The symbols move the elements like this.
va: j746->j274, j136->j676, j206->j212, j955->j929, j894->j436, j748->j462, j637->j121, j426->j116, j406->j494, j274->j729, j121->j936, j842->j955, j895->j941, j197->j228, j228->j277, j706->j631, j422->j109, j707->j791, j937->j756, j729->j264, j494->j298, j23->j933, j138->j651, j805->j239, j298->j352, j352->j942, j225->j23, j756->j473, j512->j752, j834->j706, j676->j637, j153->j422, j408->j184, j325->j707, j277->j745, j98->j512, j603->j129, j462->j544, j398->j28, j751->j197, j61->j894, j936->j795, j129->j438, j143->j834, j161->j685, j801->j750, j116->j798, j687->j895, j261->j153, j453->j136, j378->j143, j479->j822, j977->j903, j239->j261, j821->j378, j906->j701, j685->j973, j184->j242, j750->j138, j798->j408, j430->j452, j26->j852, j631->j429, j929->j985, j973->j26, j264->j25, j752->j748, j651->j842, j544->j479, j109->j204, j473->j821, j708->j977, j985->j687, j795->j297, j436->j325, j297->j426, j452->j708, j25->j603, j242->j805, j371->j398, j791->j937, j745->j406, j212->j801, j903->j371, j680->j206, j28->j906, j701->j746, j941->j98, j438->j751, j852->j430, j204->j61, j942->j453, j429->j225, j933->j680, j822->j161
ze: j746->j28, j136->j352, j206->j23, j955->j138, j894->j109, j748->j98, j637->j453, j426->j936, j406->j228, j274->j906, j121->j136, j842->j750, j895->j929, j197->j129, j228->j438, j706->j378, j422->j239, j707->j894, j937->j325, j729->j701, j494->j277, j23->j631, j138->j212, j805->j408, j298->j745, j352->j406, j225->j706, j756->j707, j512->j895, j834->j821, j676->j942, j153->j805, j408->j426, j325->j61, j277->j751, j98->j687, j603->j729, j462->j512, j398->j977, j751->j603, j61->j422, j936->j676, j129->j264, j143->j473, j161->j544, j801->j680, j116->j795, j687->j955, j261->j242, j453->j298, j378->j756, j479->j748, j977->j430, j239->j184, j821->j937, j906->j371, j685->j479, j184->j116, j750->j206, j798->j297, j430->j973, j26->j161, j631->j143, j929->j651, j973->j822, j264->j746, j752->j941, j651->j801, j544->j752, j109->j261, j473->j791, j708->j852, j985->j842, j795->j637, j436->j204, j297->j121, j452->j26, j25->j274, j242->j798, j371->j708, j791->j436, j745->j197, j212->j933, j903->j452, j680->j225, j28->j903, j701->j398, j941->j985, j438->j25, j852->j685, j204->j153, j942->j494, j429->j834, j933->j429, j822->j462
ku: j746->j261, j136->j631, j206->j906, j955->j603, j894->j752, j748->j494, j637->j225, j426->j212, j406->j473, j274->j153, j121->j23, j842->j25, j895->j197, j197->j707, j228->j791, j706->j452, j422->j895, j707->j544, j937->j822, j729->j422, j494->j821, j23->j371, j138->j729, j805->j955, j298->j378, j352->j143, j225->j903, j756->j161, j512->j745, j834->j430, j676->j429, j153->j687, j408->j138, j325->j462, j277->j937, j98->j277, j603->j61, j462->j298, j398->j184, j751->j325, j61->j512, j936->j933, j129->j894, j143->j852, j161->j136, j801->j746, j116->j801, j687->j751, j261->j985, j453->j706, j378->j26, j479->j942, j977->j116, j239->j929, j821->j973, j906->j805, j685->j676, j184->j651, j750->j274, j798->j750, j430->j795, j26->j121, j631->j708, j929->j129, j973->j637, j264->j109, j752->j406, j651->j264, j544->j352, j109->j941, j473->j685, j708->j426, j985->j438, j795->j680, j436->j748, j297->j206, j452->j297, j25->j204, j242->j842, j371->j408, j791->j479, j745->j756, j212->j701, j903->j798, j680->j28, j28->j242, j701->j239, j941->j228, j438->j436, j852->j936, j204->j98, j942->j834, j429->j977, j933->j398, j822->j453
ri: j746->j138, j136->j973, j206->j116, j955->j261, j894->j751, j748->j707, j637->j852, j426->j903, j406->j462, j274->j651, j121->j430, j842->j239, j895->j204, j197->j98, j228->j512, j706->j676, j422->j25, j707->j277, j937->j406, j729->j842, j494->j544, j23->j795, j138->j242, j805->j746, j298->j479, j352->j822, j225->j936, j756->j494, j512->j436, j834->j136, j676->j26, j153->j264, j408->j28, j325->j228, j277->j752, j98->j894, j603->j985, j462->j791, j398->j206, j751->j941, j61->j438, j936->j452, j129->j687, j143->j453, j161->j821, j801->j408, j116->j371, j687->j109, j261->j729, j453->j685, j378->j942, j479->j756, j977->j23, j239->j274, j821->j352, j906->j801, j685->j378, j184->j906, j750->j184, j798->j398, j430->j631, j26->j834, j631->j637, j929->j153, j973->j143, j264->j955, j752->j325, j651->j805, j544->j937, j109->j603, j473->j298, j708->j225, j985->j422, j795->j708, j436->j197, j297->j977, j452->j429, j25->j929, j242->j701, j371->j680, j791->j745, j745->j748, j212->j798, j903->j933, j680->j426, j28->j212, j701->j750, j941->j61, j438->j895, j852->j706, j204->j129, j942->j161, j429->j121, j933->j297, j822->j473
di: j746->j805, j136->j834, j206->j398, j955->j264, j894->j98, j748->j745, j637->j631, j426->j680, j406->j937, j274->j239, j121->j429, j842->j729, j895->j438, j197->j436, j228->j325, j706->j852, j422->j985, j707->j748, j937->j544, j729->j261, j494->j756, j23->j977, j138->j746, j805->j651, j298->j473, j352->j821, j225->j708, j756->j479, j512->j228, j834->j26, j676->j706, j153->j929, j408->j801, j325->j752, j277->j707, j98->j197, j603->j109, j462->j406, j398->j798, j751->j894, j61->j941, j936->j225, j129->j204, j143->j973, j161->j942, j801->j906, j116->j206, j687->j129, j261->j955, j453->j143, j378->j685, j479->j298, j977->j297, j239->j842, j821->j161, j906->j184, j685->j453, j184->j750, j750->j701, j798->j212, j430->j121, j26->j676, j631->j430, j929->j25, j973->j136, j264->j153, j752->j277, j651->j274, j544->j494, j109->j687, j473->j822, j708->j795, j985->j603, j795->j23, j436->j512, j297->j933, j452->j936, j25->j422, j242->j138, j371->j116, j791->j462, j745->j791, j212->j28, j903->j426, j680->j371, j28->j408, j701->j242, j941->j751, j438->j61, j852->j637, j204->j895, j942->j378, j429->j452, j933->j903, j822->j352
le: j746->j242, j136->j143, j206->j371, j955->j729, j894->j941, j748->j277, j637->j706, j426->j933, j406->j791, j274->j805, j121->j631, j842->j274, j895->j129, j197->j894, j228->j436, j706->j26, j422->j929, j707->j752, j937->j462, j729->j239, j494->j937, j23->j708, j138->j701, j805->j138, j298->j756, j352->j473, j225->j452, j756->j544, j512->j197, j834->j973, j676->j834, j153->j955, j408->j212, j325->j512, j277->j325, j98->j751, j603->j422, j462->j745, j398->j116, j751->j61, j61->j895, j936->j429, j129->j109, j143->j685, j161->j352, j801->j28, j116->j680, j687->j603, j261->j842, j453->j378, j378->j161, j479->j494, j977->j795, j239->j651, j821->j822, j906->j408, j685->j942, j184->j801, j750->j906, j798->j206, j430->j637, j26->j136, j631->j852, j929->j264, j973->j453, j264->j261, j752->j228, j651->j746, j544->j406, j109->j985, j473->j479, j708->j936, j985->j25, j795->j225, j436->j98, j297->j23, j452->j121, j25->j153, j242->j750, j371->j426, j791->j748, j745->j707, j212->j398, j903->j297, j680->j903, j28->j798, j701->j184, j941->j438, j438->j204, j852->j676, j204->j687, j942->j821, j429->j430, j933->j977, j822->j298

The rows follow the links: the fewer symbols apart two elements are, the more alike their rows tend to be.

Each row is also shifted at random along 5 hidden directions that mean nothing.

Some elements, each with a row of numbers:
j795 -5,-5,-4,-13,4,-16,-18,-12,0,-1,7,-8,-3,-15,6,8,3,-4,14,-1,-2,-7,-4,17,-2,-10,-13,-13,6,-9,8,-3,-12,-1,-5,-13
j801 33,-1,2,-7,-1,-11,18,-2,-8,2,-10,-11,-12,-5,2,-13,-9,13,10,-14,-5,-15,-21,7,2,-8,-3,-14,14,1,-17,-17,-9,0,-13,15
j821 40,5,-4,9,6,-17,-2,6,1,-4,15,-3,8,-4,-11,-4,18,-18,-12,-1,16,0,-7,7,-8,9,-5,-2,17,-19,9,15,3,-9,-10,-17
j929 86,19,12,3,-3,2,18,5,-8,9,-12,10,-3,14,22,-8,-17,20,0,-14,-3,-1,-6,-12,14,2,13,11,22,16,-15,-9,7,-7,-22,33
j143 -26,-12,-8,-6,3,26,-24,3,23,-4,11,-6,1,-7,24,17,7,-8,2,0,0,3,17,-6,5,-10,-4,12,-18,2,20,9,9,4,17,4
j936 10,-16,-12,-3,-1,-20,0,-3,-3,-9,1,-8,-1,-7,-34,-2,10,-12,7,1,-1,-6,-5,-4,-33,16,-15,-14,-16,-9,-5,-7,-14,4,2,-40
j398 6,-8,-2,-11,-2,12,-2,-1,7,3,-10,-11,-18,-9,21,10,-7,17,16,-6,-4,-13,-6,7,9,-18,-4,-3,1,6,-4,-13,-5,5,8,26
j298 21,-9,7,0,6,-28,-5,-25,6,1,13,-11,20,-11,39,-20,-5,-13,-19,7,-3,-5,22,38,33,-11,8,7,32,14,18,21,14,-4,8,7
j242 -21,1,10,-18,-3,-6,-13,-29,-11,1,-7,2,9,4,9,-1,-28,3,15,2,-29,0,13,-7,10,-9,1,-8,-19,15,4,-11,-13,6,-3,-12
j161 -8,1,-7,7,6,-13,-14,3,7,-3,18,1,9,-5,-4,3,15,-17,-8,3,11,6,4,3,-11,8,-6,2,7,-13,16,14,3,-6,-5,-21
j894 -15,15,10,5,2,0,-4,-6,-11,1,5,13,12,10,-2,-1,-6,-3,-12,15,-1,15,11,5,17,-1,11,3,2,-3,10,15,6,-2,0,-2
j378 20,-7,-1,5,5,-14,-18,-6,10,-1,10,-3,0,-12,27,5,13,-6,-4,21,15,4,18,37,15,-5,2,10,29,1,19,21,6,-2,21,3
j422 9,13,11,5,-2,-4,20,5,-7,7,-10,5,-5,9,10,-11,-7,18,-3,-4,6,-2,-11,6,12,1,11,4,23,8,-15,-4,3,-5,-11,28
j933 -24,3,-9,-4,4,-7,-13,11,-3,-1,2,-3,-23,-14,-13,19,19,5,19,-2,16,-4,-25,7,-20,-2,-17,-12,14,-28,0,-10,-17,-4,-12,-11
j751 -30,19,7,14,4,-10,8,5,-17,3,4,14,7,9,-29,-6,9,-4,-13,9,10,12,-8,1,-5,10,5,-7,11,-20,-3,10,-1,-7,-14,-12
j26 -38,-11,-16,0,4,5,-1,18,20,-3,10,-17,-14,-14,2,5,21,-5,0,-15,18,-13,-16,1,-14,-3,-13,-1,8,-12,1,0,4,-4,-2,7
j822 19,-3,-2,0,5,-8,-11,-8,4,-2,15,-3,22,-2,0,-9,2,-22,-14,-3,-4,3,13,-6,1,5,0,2,-7,0,15,12,9,-4,-4,-20
j973 -35,-10,-18,9,5,-11,-10,17,14,-6,9,-6,-12,-12,-2,9,27,-6,3,3,24,-3,-3,13,-21,13,-12,8,18,-9,6,5,0,-6,7,-10
j805 12,1,12,-2,-4,-11,-5,-20,-21,3,-17,14,-5,2,-6,7,-8,13,13,34,-6,10,13,31,9,-1,7,-8,2,4,-3,-2,-13,8,23,-4
j25 -72,9,2,5,-3,0,7,8,-6,3,-7,9,-6,10,-6,2,-5,11,4,-2,2,3,-6,-15,-8,10,3,5,5,3,-12,-8,-2,-3,-10,5
j544 22,-5,1,6,1,15,18,6,11,-1,8,-11,10,1,-2,-17,4,-12,-24,-8,3,-5,-4,-3,11,-8,5,1,-10,-4,1,13,17,1,8,16
j906 32,-13,3,-11,-8,-11,4,-20,-7,-2,-15,-1,3,6,-3,-8,-23,7,13,4,-24,-5,13,-9,-4,5,2,-4,-22,23,-12,-19,-13,9,11,-11
j429 21,-5,-3,-14,2,14,3,0,12,2,7,-24,-3,-17,8,-5,1,-5,-1,-25,-8,-20,-24,1,10,-32,-11,-18,-9,-16,5,-3,3,1,-10,16
j116 59,-11,-6,-1,-4,-19,-3,-3,-2,-2,-13,2,-14,0,7,6,-2,14,19,9,2,-3,8,6,-17,16,-3,4,9,19,-11,-17,-13,2,11,-4
j61 -28,6,10,5,-2,-9,3,-13,-14,-1,-3,13,17,10,-11,-11,-9,-7,-10,17,-6,13,14,4,9,7,11,1,-4,5,3,10,0,2,3,-13
j473 -29,-2,-4,4,3,-11,-5,1,4,-7,18,-5,19,-2,-18,-9,10,-24,-14,-8,2,0,-1,-13,-12,9,-8,-3,-7,-13,11,12,7,-6,-11,-28
j406 -5,-9,1,6,0,22,12,7,14,0,4,-7,10,3,7,-11,1,-11,-20,-1,-1,-1,7,-7,14,-7,9,8,-16,6,5,13,18,4,16,18
j798 15,-26,-2,-7,-8,0,-1,-13,3,-4,-22,-3,-14,-2,12,9,-10,16,19,22,-10,-1,20,21,3,0,1,5,-10,26,-9,-12,-13,13,44,7
j261 15,10,3,0,-6,15,-5,3,-10,1,-13,22,-2,20,-15,15,-13,13,11,8,-10,17,11,-31,-13,16,5,9,-26,10,-7,-14,-8,4,-3,-10
j708 9,-7,-2,-11,5,-10,-11,-10,1,0,4,-14,-6,-16,5,3,4,-3,10,1,-1,-9,-8,21,4,-16,-11,-17,7,-13,8,0,-9,2,1,-7
j603 -56,8,4,6,-2,6,18,9,-7,3,-6,6,3,13,-17,-8,-6,4,-6,-9,-3,2,-9,-22,-9,10,4,-1,-11,2,-14,-8,1,2,-12,2
j239 -17,21,9,-5,1,2,-7,-1,-14,7,-5,11,-8,3,4,14,-6,15,13,2,1,7,-11,6,9,-10,2,-5,11,-11,0,-5,-8,-2,-16,6
j631 -10,-19,-8,-6,4,-22,-2,-8,13,-4,6,-23,3,-13,19,-13,0,-9,2,-19,-4,-17,0,4,-5,1,-11,-2,9,8,3,-5,2,-3,-6,-7

In each set, the symbols that take the first to the second take the third to the fourth, perhaps in another order. Give the fourth.
Answer with the element's name.
A 25,9,5,14,2,5,12,15,5,4,5,4,1,5,17,-6,9,3,-17,-1,17,3,-2,9,15,0,11,12,28,3,0,13,16,-7,-1,28
B -6,7,5,-3,11,-26,-11,-13,5,5,24,-12,16,-13,33,-14,3,-17,-15,-11,5,-8,-1,23,23,-16,-1,-1,39,-6,21,18,14,-13,-21,5
C -3,-16,-15,-6,-1,23,-12,10,22,-6,7,-6,-1,-2,6,11,1,-9,4,-13,-6,-4,12,-31,-18,5,-9,13,-32,10,8,-4,5,3,9,-7
D j708

A 22,-3,-2,5,1,13,-8,6,6,-4,11,2,4,-5,-14,5,17,-16,-12,15,9,6,4,10,2,-4,-2,-2,-13,-17,11,17,5,1,19,-8
B 33,1,-5,3,5,15,-12,11,14,0,13,-5,-3,-10,10,11,14,-5,-7,1,13,1,-1,7,6,-10,-4,5,6,-13,13,13,8,-4,6,9
C 2,-5,-5,3,-1,7,11,4,9,-4,10,-5,20,8,-18,-16,0,-21,-20,-13,-8,-3,5,-31,-11,9,0,4,-28,3,2,7,12,-1,-4,-16
D j473

A -19,8,5,5,-1,-30,10,-3,-12,4,-8,10,6,12,12,-14,-15,9,2,-10,-2,3,4,-12,-7,25,7,12,26,23,-14,-13,-2,-7,-23,-3
B 26,22,13,-5,1,5,-4,-5,-13,11,-8,12,-10,1,17,11,-8,20,10,8,2,6,-10,21,26,-21,8,-6,23,-7,2,-1,-4,-1,-10,28
C 9,-8,-6,20,-6,40,20,23,9,-5,-9,8,-5,11,-32,1,17,-4,-17,22,12,12,7,-8,-9,10,10,10,-34,-3,-9,12,11,8,41,10
D j197

A 17,-1,-8,-9,0,-18,-23,-6,-2,-3,2,3,-7,-3,2,13,-1,1,21,-3,-3,0,3,-8,-23,11,-11,-1,0,4,4,-14,-16,-1,-11,-26
B 0,-12,-6,3,-3,-20,14,4,-7,-1,-18,-6,-23,-7,-10,-1,9,16,15,8,11,-12,-13,23,-16,9,-5,-9,18,1,-22,-14,-14,4,15,3
C -60,-2,4,9,-3,-20,12,-7,-11,1,-11,7,0,10,5,-9,-9,9,1,11,0,3,13,8,0,15,10,9,16,19,-10,-4,-1,0,10,2
D j941

A 32,-18,-4,-6,1,-21,1,-14,4,-3,1,-20,-1,-17,10,-12,1,-6,0,0,-2,-14,0,28,5,-9,-8,-10,10,4,0,2,-5,3,14,-3
B 1,-18,-16,4,-1,-6,-13,6,16,-7,7,-3,0,-2,4,5,12,-9,4,-2,8,-3,15,-12,-26,22,-8,15,-6,10,3,-2,0,-1,10,-19
C 8,6,10,-1,-2,-18,-15,-17,-14,1,-13,20,1,10,21,8,-17,17,16,20,-9,15,27,8,6,14,9,13,14,25,0,-7,-9,1,4,-7
D j750

A -7,-16,-2,-6,-4,-11,4,-9,-2,-4,-15,-5,-11,-3,0,-2,-9,11,18,4,-9,-7,5,4,-11,7,-3,-2,-8,18,-13,-17,-11,6,12,-4
B -22,-19,-3,-18,-1,12,-8,-12,18,0,7,-24,3,-15,19,-2,-5,-9,4,-16,-16,-15,-2,0,11,-29,-8,-9,-23,1,11,0,3,7,8,7
C 35,-6,-2,7,-1,15,13,5,6,-4,9,-7,16,0,-20,-12,6,-17,-24,0,-2,2,2,-8,4,-3,3,-3,-25,-7,3,15,13,3,11,-3
D j751

A 12,-12,-2,-9,-1,-8,-25,-15,4,-3,-9,0,-13,-7,26,19,-5,12,22,19,-2,1,21,24,4,-3,-3,6,8,16,6,-7,-12,7,25,0
B 40,4,-6,0,3,-22,-3,7,-9,0,0,-3,-22,-13,-13,12,19,8,15,4,18,-4,-22,23,-16,3,-12,-13,26,-21,-1,-7,-15,-4,-9,-10
C -7,-8,-6,-9,1,-7,-19,-9,0,-2,3,-4,-6,-11,-3,14,4,-3,15,5,-3,-3,0,10,-7,-6,-12,-10,-5,-10,9,-5,-14,3,2,-19
D j225

A -17,-17,-18,2,3,-21,-1,7,13,-8,8,-13,-2,-9,1,-8,12,-10,2,-18,7,-13,-2,-9,-27,18,-13,2,6,5,-2,-7,-1,-6,-6,-18
B -18,0,1,-7,5,26,-23,-3,20,0,18,-6,8,-10,25,15,3,-12,-6,-2,-1,2,11,2,20,-23,0,4,-10,-10,26,17,14,-1,5,9
C -1,-29,-13,1,-2,7,-2,0,19,-6,-4,-16,-9,-12,18,4,10,-2,1,14,7,-7,15,23,2,-5,-3,8,-5,11,5,5,3,8,44,11
D j161

A 6,-1,-4,13,-4,8,1,9,7,-4,3,13,13,17,-6,-4,0,-8,-11,-1,-1,12,21,-33,-14,27,9,23,-15,18,0,3,11,-2,3,-11
B -19,-11,1,0,3,-1,-3,-13,8,-3,12,-9,20,-4,10,-13,-2,-18,-18,3,-7,0,17,7,15,-7,5,3,-7,7,14,16,15,3,13,-5
C 37,0,-11,-2,5,-2,-18,7,15,-2,17,-3,8,-2,18,6,4,-9,0,-18,3,-3,6,-24,-11,9,-7,13,4,4,13,4,8,-8,-19,-10
D j631

A 10,5,9,-2,-8,18,-9,-10,-16,0,-16,19,-4,11,-13,18,-11,14,14,30,-11,18,14,7,5,-3,8,-4,-22,3,-3,-5,-11,11,20,-4
B -17,-6,-9,-7,-2,1,-2,10,2,0,-7,-4,-20,-5,-2,13,3,12,20,-10,3,-8,-13,-7,-18,2,-11,-3,0,-1,-11,-18,-13,2,-5,0
C -31,-5,-2,-9,-3,1,8,-2,1,1,-10,-10,-13,-6,-2,-2,-7,10,13,-11,-6,-12,-15,2,-4,-9,-6,-14,-4,-1,-13,-15,-12,4,-3,5
D j708

A 9,-19,-16,2,2,-15,-10,4,15,-7,8,-6,0,-4,10,0,9,-8,3,-4,6,-6,16,-7,-21,20,-7,16,6,14,2,-1,3,-3,6,-16
B 58,-19,4,-13,-3,26,-10,-17,8,-1,-6,-13,-3,-14,11,8,-6,0,5,18,-14,-6,11,28,26,-36,-1,-12,-28,-1,11,5,-2,18,42,16
C -40,6,0,11,4,-3,-7,7,3,-1,6,11,6,8,13,1,5,-3,-9,7,8,11,15,-2,2,13,7,17,14,7,8,12,10,-6,1,0
D j479

A 17,-12,-12,-2,-5,-19,3,1,-4,-7,-15,1,-10,7,-15,1,-6,7,19,-4,-6,-3,5,-21,-36,30,-8,4,-12,18,-18,-25,-18,4,-1,-25
B -61,6,-4,-25,2,48,-26,8,12,3,9,-9,-16,-13,10,33,0,3,18,-15,-7,-5,-22,-17,8,-40,-13,-15,-30,-27,16,-7,-5,4,-11,17
C 12,15,8,13,4,-49,7,-14,-23,1,2,15,21,11,-11,-21,-4,-8,-9,7,4,11,10,5,-7,32,9,5,31,7,-3,7,0,-10,-22,-30
D j603

A 43,-12,-5,-13,-1,4,1,-5,10,-3,3,-20,6,-8,0,-7,-8,-10,1,-20,-14,-14,-5,-12,-3,-11,-9,-10,-21,2,2,-6,-1,3,-4,-6
B -47,-24,-11,-12,0,-6,-8,-12,12,-8,6,-19,4,-13,0,-2,0,-12,6,-4,-11,-11,8,1,-10,-4,-11,-9,-19,5,5,-3,-5,6,14,-17
C -38,15,7,6,1,21,-3,5,-8,1,2,18,11,9,-22,10,5,-7,-11,18,0,19,7,-6,3,1,8,2,-19,-12,7,13,5,3,6,-8
D j894

A 8,-1,-2,14,1,13,26,19,4,-2,3,-9,1,0,-22,-15,19,-10,-24,1,17,-3,-14,7,2,1,2,-2,-1,-14,-7,14,14,-1,15,14
B -39,-12,-4,3,-1,3,0,-4,8,-5,9,-6,21,4,-8,-14,-1,-21,-17,-3,-7,0,17,-19,-6,8,3,6,-25,9,8,11,10,0,7,-19
C -6,-7,7,-9,-3,-13,5,-19,-8,1,-14,-6,-4,-7,10,-7,-14,12,10,6,-13,-7,-2,26,16,-15,0,-12,7,8,-8,-9,-10,7,7,10
D j701

